Below is a small trained network, with its code and all its weights. Each question gives an input and a class and asks what happens when units are switched off, that is, made to give their printed mean instead of their output.

import numpy as np


def w(rows, s, z=0):
    codes = np.array(rows[::2]) - 128.0
    scale = np.full(codes.shape[1], s)
    scale[-1] = z or s
    return codes * scale


def norm(h):
    return h / np.sqrt((h * h).mean(-1, keepdims=True) + 1e-5)


def f(y):
    return np.maximum(y, 0)


def log_softmax(a):
    a = a - a.max(-1, keepdims=True)
    return a - np.log(np.exp(a).sum(-1, keepdims=True))


def net(x, mask):
    res = np.array(x, float).reshape(1, 3) / 4 @ E
    u = 0
    for l in range(2):
        y = f(norm(res) @ A[l][:, :-1].T + A[l][:, -1])
        res = res + np.where(mask[u : u + 9], y, B[l][:, -1]) @ B[l][:, :-1]
        u += 9
    return log_softmax(norm(res)[-1] @ U[:, :-1].T + U[:, -1])


A, B = {}, {}
E = w([
[1,156,105,118,32,128,73,199,175],'x0',
[147,31,118,195,54,110,53,150,89],'x1',
[28,60,154,135,59,227,214,74,84],'x2',
],0.0075)
A[0] = w([
[126,209,129,96,147,221,213,193,180,113],'0.n1',
[109,92,72,251,157,198,51,98,134,252],'0.n2',
[103,113,62,157,232,116,89,106,16,82],'0.n3',
[182,248,127,122,56,104,101,188,132,50],'0.n4',
[127,181,151,94,198,128,128,92,188,117],'0.n5',
[98,93,76,132,75,169,170,100,184,129],'0.n6',
[187,132,29,71,165,85,255,146,120,98],'0.n7',
[99,156,61,36,125,144,150,179,129,96],'0.n8',
[223,199,104,152,130,116,62,136,96,90],'0.n9',
],0.0063,0.0039)
B[0] = w([
[209,109,65,74,171,175,88,154,194,246],'0.n1',
[179,168,21,52,161,193,100,109,112,253],'0.n2',
[13,181,65,120,170,45,90,211,106,175],'0.n3',
[147,144,201,71,155,196,157,169,59,196],'0.n4',
[79,89,65,105,253,95,56,93,215,224],'0.n5',
[197,142,141,111,193,155,189,182,89,222],'0.n6',
[171,80,65,158,111,107,126,186,140,224],'0.n7',
[105,43,70,178,131,79,88,113,89,194],'0.n8',
[105,108,150,91,44,164,178,96,113,225],'0.n9',
],0.0065,0.0047)
A[1] = w([
[183,87,145,186,98,110,56,135,82,144],'1.n1',
[161,128,110,107,143,112,103,196,128,153],'1.n2',
[139,111,139,151,149,129,192,158,93,169],'1.n3',
[157,114,118,177,158,60,160,47,107,5],'1.n4',
[10,167,117,136,109,147,79,180,160,53],'1.n5',
[195,153,160,140,163,88,100,163,189,169],'1.n6',
[177,183,169,144,152,76,102,141,124,128],'1.n7',
[134,53,113,148,67,137,118,88,128,142],'1.n8',
[152,75,108,97,153,91,123,124,121,100],'1.n9',
],0.011,0.0018)
B[1] = w([
[80,134,121,72,241,157,156,90,254,196],'1.n1',
[158,102,120,173,97,158,197,134,68,254],'1.n2',
[88,184,193,135,7,93,106,147,111,180],'1.n3',
[77,176,187,205,166,15,73,228,140,181],'1.n4',
[187,135,176,196,182,34,120,92,118,238],'1.n5',
[45,111,156,128,52,197,139,76,117,233],'1.n6',
[64,143,233,79,116,204,216,89,129,182],'1.n7',
[140,179,154,83,176,101,136,121,213,189],'1.n8',
[151,133,106,177,54,57,53,157,109,228],'1.n9',
],0.0083,0.0072)
U = w([
[144,121,74,80,220,178,107,97,248,139],'0',
[129,154,182,207,158,47,121,150,126,143],'1',
[93,141,215,91,69,211,161,86,126,124],'2',
[162,107,67,140,60,162,95,163,58,136],'3',
[126,90,144,64,113,108,66,93,106,6],'4',
],0.017,0.016)

Each question gives the input, the list of numbers given to net, and the class t.
The units are the neurons (one row each of A and B). Each row of codes is followed by its name. A weight is (code - 128) times the scale printed after its matrix; where a second scale follows, it is the last column's (A, B and U).
mask holds one flag per neuron, layer by layer. A switched-off neuron (its flag False) gives its mean, the last column of its row in B, instead of its output. The means were averaged over made-up inputs and are rounded, as every weight is.
A unit's drop is (log p(t) with every unit on - log p(t) with that unit switched off) / (log p(t) with every unit on - log p(t) with every unit switched off).
The circuit of an input: a set's keep is (log p(t) with only the set's units on - log p(t) with every unit switched off) / (log p(t) with every unit on - log p(t) with every unit switched off). Starting from the 12 units with the biggest drops (on a tie, the unit counted first), units are removed one at a time, each time the one whose removal leaves the highest keep (on an exact tie, the one counted first), for as long as the keep stays at least 0.8.
units of the circuit, in order: the units of the circuit, biggest drop first
unit that matters most: the unit with the biggest drop
top k neurons: the k neurons with the biggest drops, biggest first
top k neurons in layer l: the k neurons of layer l with the biggest drops, biggest first
drop when u is switched off: that unit's drop, to one decimal
input [2,-6,-7], class 2: units of the circuit, in order : [1.n6 1.n7]
input [8,7,4], class 1: units of the circuit, in order : [1.n5]
input [7,-8,8], class 0: top 4 neurons in layer 0 : [0.n1 0.n9 0.n4 0.n8]
input [7,-2,-8], class 2: top 3 neurons : [1.n7 1.n6 0.n4]
input [2,2,3], class 3: top 2 neurons : [0.n6 0.n2]
input [-6,-3,-7], class 2: units of the circuit, in order : [1.n7 1.n6]
input [0,0,3], class 3: top 3 neurons in layer 0 : [0.n6 0.n9 0.n2]
input [8,-6,0], class 1: top 2 neurons : [1.n5 0.n2]
input [3,3,-4], class 2: top 4 neurons : [0.n4 0.n5 1.n9 0.n8]
input [7,7,-8], class 2: top 4 neurons in layer 0 : [0.n4 0.n8 0.n5 0.n3]
input [3,-3,-1], class 3: top 3 neurons : [0.n8 0.n1 1.n1]
input [-5,-2,2], class 1: top 2 neurons : [1.n4 0.n2]
input [-2,0,0], class 3: top 2 neurons in layer 0 : [0.n3 0.n7]
input [-1,0,-2], class 3: top neuron in layer 0 : [0.n9]
input [8,-1,7], class 1: top 2 neurons in layer 1 : [1.n5 1.n6]
input [-3,3,0], class 3: top 2 neurons in layer 0 : [0.n3 0.n2]
input [-3,5,5], class 0: top 2 neurons : [1.n8 1.n6]
input [-1,-2,-2], class 3: top 2 neurons in layer 1 : [1.n1 1.n9]
input [-8,-1,6], class 1: drop when 1.n4 is switched off : 0.4
input [4,-5,4], class 0: unit that matters most : 0.n1
input [-3,-2,1], class 3: drop when 1.n5 is switched off : 0.2
input [5,-6,5], class 0: drop when 0.n1 is switched off : 1.4
